(in the rows, 128 means zero)
Each row is followed by its class.
[114  77 127 155 117 158 120 152 133 185 103 229 205 117 152 160 170 141
 121 161 135 134  90 127 130 145 139  90 108 144  70 130 136 130 166  59
 116 124 132 164 131 117 144 107 139 107 134 110]  k153
[118 127 130 124  69 171 129 118 172 132  69 106 124 131 176 160 117 134
 129 156 111  94 141 106  91 123  92 116 147  82 104 187 123 152 155 135
 146 117 149 135 160 183  93 140   7 123 168 102]  k619
[ 76 141 157 112 121 148  70 119  71 124 176 105 113 113 145 196 136  75
 138 166 136 221  96 104 120 159 128 137 158 115 158  85 103 108 120 136
 140 121 102 121  91 137 147 170 180 110 109 136]  k643
[156 120 110 104 114 109 142 157 128 124  62 153 145 173 129 132 167 123
 126 156 135 135 117 105 142 148 174 154 148  70 104  98 133 104 172 111
 153 148  54 162 142 128 137 134 113 140 165 141]  k548
[114 101 141 144 135 173 124 134 136 181 143 202 152 141 110 122 184 157
 154 126 139  97 106 111 131 153 137 108 117 109  79 146 141 124 149 100
 120 147 127 144 162  93 101 112 107  98 136  77]  k153
[139  82 113 141 106 151 120 101  88 171 108 145 143 150 148 165 157 154
 153 157 153 108 125 116 141 161 149 121 132 144  73 181 150 103 144  71
 120 141  71  97 144  86 150 176 126  93 107  89]  k643
[130  66 114 128 117  96 136  52 123 187 118 179 126 122 126 123 159 134
 126 163 139 119 144 105 133 179 147 108 134 185  69 144 147 111 150  78
  98 152 144 156 163 129 155 156 103  81 116  95]  k967
[107 122 156  93 129 150  87  98 117  84 135  94  96 122 156 191 129 113
 136 120 154 193 114 103 108 127  97 123 145  82 136  90  94 112 114 162
 174 118  99 117  71 121 138 182 162 125 139 140]  k643
[104 146 131 126 105 175 160 114 207 160  71 155 116 120 116  94  83 124
 135 150 135 101 134  94 108 108  73 123 169  85 121 173 113 151 148 155
 125 114 106  97 129 164 124 130  68 104 171  92]  k779
[113 140 166 142 141 162  66 111 104  82 143 114  93 134 131 157 119 117
 140  99 141 169 144 111 105 115 114 127 169  75 139  72 124 124 100 168
 175 118 124 145  92 121 118 143 225 169 104 163]  k450
[106 153 163 166 129 109 142 118 143 172 146 156 130 124 123 128  93 109
 141 131 162 125 147 106 129 150  92 133 174  91 131 120 126 128 146 149
  82 107 125 110 115 109 128 147 169 118 124 112]  k779
[139 146 152 166  99 157 137 137 131 182 116 153 143 125 168 139 147 115
 123 161 143  97 144  98 131 183 110 188 160  94  95 123 126 127 106 148
 134 134  89 125 154 170 150 130 122  93 113 134]  k779
[107 138 132 129 127 179 128 133 180 172  59 134 115 129 142 159 122 167
 157 156 139  89 134  77 124 128  68 155 133  85 106 174 125 130 108 115
  83 101 106 111 171 160  88 130  81 107 169  89]  k380
[101 158 178  68 118 169  72  88 116 142 143  57  83 103 144 127  98 113
 140  92 144 203 105  96 101 145 104 136 135  68 120  51 124 126 108 188
 119 100  83 128 114 112 165 178 123  76  84 156]  k380
[155 169  90 166  90 181 155 140 102 132 117 106  98 159 109 103 154  96
 144 210 119 164 154 110 125 125 132 130 158  50  92 133 143 132 157 101
 102 105  94 137 170 118 112 100  54  82 122 109]  k619
[115 143 147 139 112 172 149 142 179 103  96 136 158 142 145  81 115 120
 144 156 150 194 146 143 114 142 139 116 105  59 116 116 159 114 156 149
 130 120 119 183 129 107 132 113 104  92 122 122]  k380
[115 163 166  98 124 194  57  98 107 107 148  75  87 111 139 173 153  94
 138 156 144 173 110 126 125 147 141 121 142  76 136  97 110 152  98 174
 165 139  63 109 105 108 157 188 155  86  92 175]  k380
[124 177 119 147 152  98 160 182 109 132 131 135 144 128  85  65 153 108
 137 142 132 135 152 127 160 148 104 142 160  58 136 146 109 155 117 140
  72 131 141  70 129  64 128 144 119 108  47 144]  k779
[ 98 152 158 100 128 145 110 110 136 129 105 115 105  83 138 149 135 120
 128 133 160 195 122  94 117 121 124  99 186  34 114 103 103 131 137 165
 151  86  99 185  81 133 179 111 183 105  90 174]  k779
[154 133 125 156 114 195 163 113 120 128  98 154 120 191 132  85 109  89
 121 124 145 138 162 103 107 129 150 122 105 111 114  99 160 109 175 111
 145 151 101 139 149  91 116 123  88 123 147 122]  k967
[115 145 148 143 138 188  95  99 101 125 111 128  69 113 159 151 119 102
 153 189 117 198 139  82  95 176 121 147 135 106 107  92 129 135 108 175
 161  88 115 129 136 125 158 154 167 155 101 186]  k779
[157 151 108 146 100 186 146 140 155 131  91 102 127 145 117 100 133 140
 155 108 141 149 152 120 129  81 122 129 110 111 106 127 112 126 164 129
 158 109  88 134 165  66 120 125  84 111 143 145]  k967
[151 146 155 173 113 142 128 127 103 144 153 105 124 121 173 142 138 116
 103 167 127 142 140 131 106 152 126 172 174 125 134 124 152  71 160 163
 117  97 118 141 108 175 152 138 112  68 123 112]  k548
[ 98 118 110 112  76 180 107  98 165 136  54 142 101 110 127 181  47 128
 134 161 124  63 155  78 121 134  79  82 161  83 114 175 107 110 173  98
  94 135 134  94 133 161 128 157 101 134 159 121]  k967
[121 105 111 147 144 136 143 110 161 179 121 190 169 135 135 136 167 135
 119 168 147 174 104  98 139 173 144 159 149 176  81 133 141 109 158  53
  99 134 141 132 119 122 140 116 133  72 130 148]  k967
[110 166 147 188 121 149 115 145 136 214 169 154 138 137 110  92 102  77
 130 183 167 114 100 135 131 162 127 144 123  85 126  84 101 112 142 142
  95 114  68 129 139 114 144  99 152  66 135 134]  k380
[106  75 121 140 146 114 141 121 160 149  99 240 159 160 143 105 173 183
 139 122 156 109 102 104 122 156 141 117 141 133  36 140 175 134 126  83
 138 156 134 167 157 134 121 124 180  85 155  97]  k548
[131 165 171 114 152 120  86 161 115 117 109 106  64  98 126 112 152 114
 135 109 147 185 129 119 102  93 121  94 165  69 158  62 109 159 113 196
 184 114  83 161 105 119 160 148 196 123 117 136]  k548
[124 103 123 152 148 112 119  89 163 152 116 189 160 137 121 141 142 170
 127 133 148 111 117 101 112 133 152 124 141 190  73 145 134 106 148  78
 109 128 130 165 144 117 141 106 188 121 183 105]  k548
[129 128 130 127  92 151 149 109 184 157  64 140  91 113 156  94  71 140
 134 135 126  79 141  54  92 184  86 110 139  73 100 158 132 147 170 125
 113 125 122 109 136 149  86 154   4 122 165  64]  k153
[114 120 147 103 125  98  83 105  67 145 152 119  85 114 170 143 147 111
 127 138 159 185 140 110 122 159 124 152 176  50  89 115  91 131  90 184
 128 111 103 148 103 110 148 158 137 115  97 167]  k548
[141 103 131 163 128 178 118 143 117 149 146 174 168  96 154 139 205 142
 132 130 147  87 116 161 148 107 155 128 112 157 104 158 140 116 153  77
 106 134 139 142 153  99 133 103 161  75 111 115]  k643
[ 69 128 152 106 120 126  72 114 154 101  97  64  46 141 112 135 114 122
 130  96 180 213 137  95  91 125 103  77 160  54 110 100 122 150 119 154
 209 109 119 146  93 122 118 161 177 122 105 187]  k450
[124 151 128 173 165  87 137 164 105 136 136 143 147 115  87  85 114 101
 111  96 119  74 113 103 142 175 111 103 145  56 144 115 121 146 155 118
  59 147 151  85 122  90  96 142 127 104  99 116]  k153
[122 185 148 158 153  94 156 143 128  79 169 122 170 146  99  73 116 114
 113 104 131 123 142 125 124 152 141 135 133  62 117 144 106 137 147 127
  99 120 153  88 110  60 147 112 110 136  75 157]  k548
[145 141 128 127 162 164 121 119  91 134  88 105  87 144 169 163 132 138
 147 208 139 223 109  86 102 187 123 161 136  83 108 110 105 149  71 195
 201  88  74 135 100 102 152 169 117 130  92 200]  k779
[140 157 118 164 144  80 126 169 119 108 132 125 155 105 119 106 164 128
 124 144 114 120 137 105 140 139 105 137 143  71 141 126 100 150 173 133
  67 111 140 115 134  71 130 149 111 131  49 143]  k619
[118  76 145 131 141 144 118  92 152 146 116 190 175 133 167 147 176 177
 150 157 146 112 113 126 166 154 170  96 132 115  88 195 150  97 184  80
 126 133 105 126 135 123 153 132 154 123 132 130]  k643
[121 152 136 135 116 173 153 156 142 141  99 146 134 164 127  75  96 117
 143 155 139 195 149 122 115 155 137 174 134  64 102 128 157  98 171 148
 157 120  74 147 129 138 127  87  64 134 129 152]  k548
[108 114 157 140 146 153  85 107  81 113 132 120  78 110 133 189 128 107
 141 139 143 175 135  73 104 162 104 104 144  98 113  83 101 159 100 178
 192  95 115  98 111 107 152 179 163 141  78 148]  k450
[110 152 168 137 122 184 102 119 127 179 148  76 100 161 138 121 150 111
 118  98 157 165  90 101  94 127 134 188 202 104 118  94 135  81 117 124
 134  92 139 128  81 135 141 109 162  61  91 147]  k450
[151 135 133 188 112 133 118 163 103 188 196 127 110 141 174 106 128 105
 110 158 183 127  94 142 150 197 148 165 160  66 127  96 129  58 146 123
 129 111  77 132  84 133 148  93 157  60 122 122]  k643
[157  75 116 142 136 100 150 106 154 146  84 236 144 146 142 110 175 172
 143 122 135  93 125 113 142 150 147  96 167 131  41 107 170 116 146  87
 129 141 118 163 136 122 167 127 220 127 144  92]  k548
[107 166 160  63 109  84 105 109 100  93 130  99  84 107 144 123  93 113
 148 133 161 161 153 102 117 139  92 130 161  77 139  80  69 143  74 176
 182 120 130  77  81 111 136 186 177 142  86 162]  k450
[138 148 163 141 143 142 132  71 125 179 126 114 128 106 136 155 155  92
 104 116 157 135 159 121 117 168 144 119 181 103 124 103 118  97 128 115
 112 104 116 139 123 135 117 137  87  98 137 132]  k450
[129 149 126 150  99 104 131 111 126 159 158  83 142 137 150 153 163  99
  99 103 133 147 121 101 129 188 120 155 199 115 128  97 150 108 152 186
 127 122 100 130 135 136 128 170 115  75 137 111]  k380
[150 140 123 130 107 137 175 130 142 104 121 197 129 175 138 102  86 121
 128 150 149 125 156 146 109 136 119  93 145  51  90 107 146 120 156 119
 127 131 121 137 102  97 104 122 106 154 170 108]  k548
[105 146 137 118 141 161  85 101  87 140 141 137 115 155 146 154 112 122
 135 167 145 151 108  64 121 196 123 156 175  54 121  76  98  62 113 172
 141 101 120 124 107 134 166 134 169 138 114 156]  k779
[103  82 122 136 128 122 108 101 130 195 159 223 173 104 124 117 185 150
 127 186 164 111  86 133 127 164 148  96 124 142  56 147 125 109 184  87
 100 141 146 127 133  90 126 136 150  38 142 128]  k153
[118 104 137 136 132 115 106 130 120 104  95 127  87 117 183 143 122 117
 116 123 143 156 115  84 104 182 119 159 128  64 109  66 113 127  98 168
 183  95  98 173 106 138 131 163 161 139  90 190]  k450
[118 136 154 151 130 141 119  93 105 176 129 134 134 143 155 131 152 105
 105 134 136 134 114  74 107 195 131 147 190  98 120 109 142 101 155 143
 126 111 115 124 110 142 161 163 102 108  83 114]  k779
[117  84  91 169 112 127 131 124 130 134 122 193 159 143 151 105 148 152
 111 129 147 129 109 121 105 155 154 117 136 137  25 144 157 127 108  56
 120 126 139 132 136  85 121 126 189  84 128 136]  k450
[ 95  90 132 142  85 163 139 139 209 146  44 148 110 138 149 161 133 125
 133 145 148  88 138 102 117 145  98 108 157  54  89 197 110 125 169 120
 143 122  98 150 100 134 121 159  88 132 130 114]  k779
[144  78 124 144 119 142 122 111 109 203 122 195 152 129 150  88 174 136
 131 105 167 114 123 156 147 123 126 131 154 137  49 124 145 141 112  84
 115 141 101 100 127 102 112 160 140  58 101 126]  k450
[108  58 134 133 106 147 126  81 117 165 136 219 111 138 156 147 204 111
 132 156 130  64 119  99 140 132 140 140 164 113  63 149 119  69 149  88
  97 141 140 139 127 136 164 137 192  85 124  93]  k967
[139 157  99 126 129 116 123 188 131  86 134 121 162  74  94  61 157 133
 112 125 124  97 105 151 146 131 117 157  97  64 143 141 101 169 174 143
 118 127 135  74 120  38 133 157  57 101  36 187]  k153
[132  70 120 105  99 157  89 114  88 173  66 174 176 124 158 152 177 135
 159 134 121 104 112 132 136 124 139  75 135 144  64 129 127 132 142 101
 128 156 126 138 146 112 126 163 138 108 124  80]  k380
[151 166 103 153 164  77 165 132 143  91 128 129 135  96 124  66 173 108
 128 147 143 115 137 138 172 170 151 133 155  70 161 125 125 151 165 108
  68 122 169 133 119  58 118 140 131 113  53 183]  k643
[137 143  92 163  84 135 162 186 115 147  85 174 147 162 107 102 140 114
 166 232 143 155 136 107 122 151 128 169 118  59 104 114 125 116 180 111
 152 108 110 147 159  92 110  94  84 139 142 111]  k153
[119 155 167 163 101 143 129 121 113 170 162 100 135 122 171 145  96 115
 110 126 146 135 103  69  99 164 115 197 142 125 124 137 135 124 170 143
  93 109  80 105  98 109 130 161 125  66 100 141]  k153
[117 179 148 120 136 119 167 174 168 158 108 117 145 102  89 143 125 119
 137  94 140  87 129 112 137 140  91 125 129  62 143 120 103 180 158 163
  73 119 105 129 137  42 124 136 114 127  63 169]  k380
[157 167 133 141  96 163 157 148 127 120  66 139 145 136 151 109 116 122
 139 179 144 155 179  99 133 110 130 129 118  99 136 144 135 148 206 121
 148 118  94 128 122  93 132 106 111 166 104 159]  k153
[153 153 127 151 124  88 112 144 134 180 169  80 117 139 147 144 135 142
 112 132 137 155 100 129 119 163 100 184 198 130 159  96 130  78 119 159
 122 108 116 148  97 157 116 136 119  89 146  94]  k619
[139 143 166 128 104 193 127 133  89 206 153 149 123 121 149 151 129 115
 119 161 158 112 138 125 127 145 137 190 175  90 124 148 140  87 134 165
 115 126  66 129 112 137 173  98 131  95  97 125]  k779
[115  74 121  94 109 145 132 106 134 187  74 191 178 121 136 137 184 163
 158 105 153  90 111 122 135 122 140 108 133 172  70 126 170  89 154  86
  80 143 136 157 172  92 134 157 166  50 135  48]  k380
[120 129 148 150 129 111  90 114 156 163 169 148 128  92 123 129 132 131
 108 155 160  85 115 137 148 179 140 163 165  89 129 132 106 115  84 112
 114 125 106 124 122 164 155 119 138  95 114 130]  k450
[146 149 108 165 104 175 135 175 159  94  99 102 123 152 107  75 117 101
 128 100 165 170 152 140 134 107 157 168 135  67 131 137 157 149 171 100
 140 134  63 119 119  65  69 131  72 117 121 145]  k450
[146  79  88 154 107 162 112 114 115 169  86 156 148 150 133 194 161 159
 149 196 146  77 100  94 139 204 158 122 115 160  57 118 166  92 179  75
 133 130 140 150 178 124 132 121 132  93 135 111]  k380
[137 131 148 162 121 144 123 135 120 162 165 152 126 139 166 124 111 113
 103 115 136 163 128 121 123 190 135 182 152 135 107  90 169 101 110 143
 111 122  83 143 129 146 168 130 139 105 122 119]  k548
[ 94  67 130 191 136 172 125 161 163 200 132 244 159 156 116 101 189 125
 121 144 162 112  95 156 134 160 166 108 114 132  68 148 184 127 158  83
 128 141 122 159 159  91 161 105 175  89 107 120]  k779
[129  74 125 167 124 161  92  92 119 181  92 194 159 157 124 126 144 134
 129 165 162  66 123 119 122 158 173 128 146 118  72 164 146 100 162  95
 131 155 128 139 147 116 159 111 154 125 136 115]  k779
[145 110  96 116 125 111 150 115 165 138 132 176 155 120 151 143 184 161
 119 126 153 108 110 103 146 167 137 111 157 119  74 119 141 114 158 115
  91 121 146 133 141  80 119 132 139  84 169 101]  k380
[137  69 114 153  99 142 140 112  89 173 106 195 160 140 150 118 161 103
 123 160 129 132 127  91 127 158 166 126 123 171  41 158 142 138 156  76
 123 166 120 130 137 116 143 104 143  96 139  89]  k153
[155 132  96 149  89 152 150 156 129 133  81 151 143 151 146 108 142 135
 153 147 135 157 163 124 133 133 155 150 152  68  93 141 157 105 163 134
 135 112  78 153 170  79 114 122 108 160 167 116]  k779
[129 178 101 158 137  93 161 155 143  90 106 141 136 131  99 100 114 145
 138 132 136 104 135 104 126 153 113 145 169  54 119 116 115 132 118 117
 112  99 124  99 109  45 133 146 201 146  58 180]  k450
[138 148 141 148  79 137 119 134 111 140 211 117 108  96 146 135 129 117
 108 136 109 121 114 103 132 196 131 173 180  86 109 117 162  98 165 143
  85 124 121 116 115 140 146 121 135  82 104 116]  k153
[137 136 147 169 105 124 105 107 166 165 171  96 148 121 112 129 169 121
 104 145 164 116 113 138 133 139 125 145 175  88 127 131 103 114 140 136
 125 131  78 137 116 137 187 129 117  58 120 116]  k643
[112  87 142 168 111 125 109  59 134 152 186 207 171 165 131 127 132 114
 149 158 165 117 130 144 148 153 141 104 131 144  63 126 109 107 142  57
 113 157 171 118 113 105 125 139 163  99 142 107]  k967
[138 150 155 148 104 140  87 150  90 195 159 120 138  79 148 151 128 108
  94 109 134  84 113 118 120 173 140 170 145 103 106 120 120 123 104 133
 115 146 100 111 150 152 150  95 148  91 150 140]  k153
[105 153 159 154 109 131 119  85 130 196 153 118 140 113 130 120 116 106
 127 158 140 171 122 121 104 149 141 159 175  87 114 131 125  78 141 102
  64  95  98 147 122 121 169 140 116  60 114 127]  k967
[162 148  95 132 132  63 129 147 129 112 152 105 124 113 102  80 133 153
 149 115 118 113 122 129 156 155 115 129 151  94 115 125 119 148 156 124
  77 137 140  98 132  61  91 162 106 114  90 128]  k619
[110 128 143 131 121 151 141  95 205 138  65 144 120 141 177  90 106 139
 103 109 127  88 139  74  97 171 105 109 153  64 123 159 126 117 154 134
 134 135 138 141 125 163 121 154  40 123 140 124]  k967
[144 167 140 151 169 113 126 174 125 104 115 114 142 116  91  67 158 134
 148  75 112  80 111 103 149 119 130 150 133 108 139 114  84 154 142 146
 113 134 121 117 117  61 151 136 158 125  27 149]  k548
[118 179 145 144 153 145 117 156 145 104 143 112 133 118 108  88 131 119
 139 124 133 128 126  89 148 150 112 146 139  78 147 105  87 124 164 166
  90 128 126 111 107  74 130 147 165 105  52 190]  k779
[117 111 137 160 127 134 150 121 187 145  87 162 123 145 137 136  89 154
 129 164 128 107 139  90 111 168 103  98 156  69  78 168 142 147 157 162
 134 107 140 123 161 175 146 111  88 125 188 122]  k548
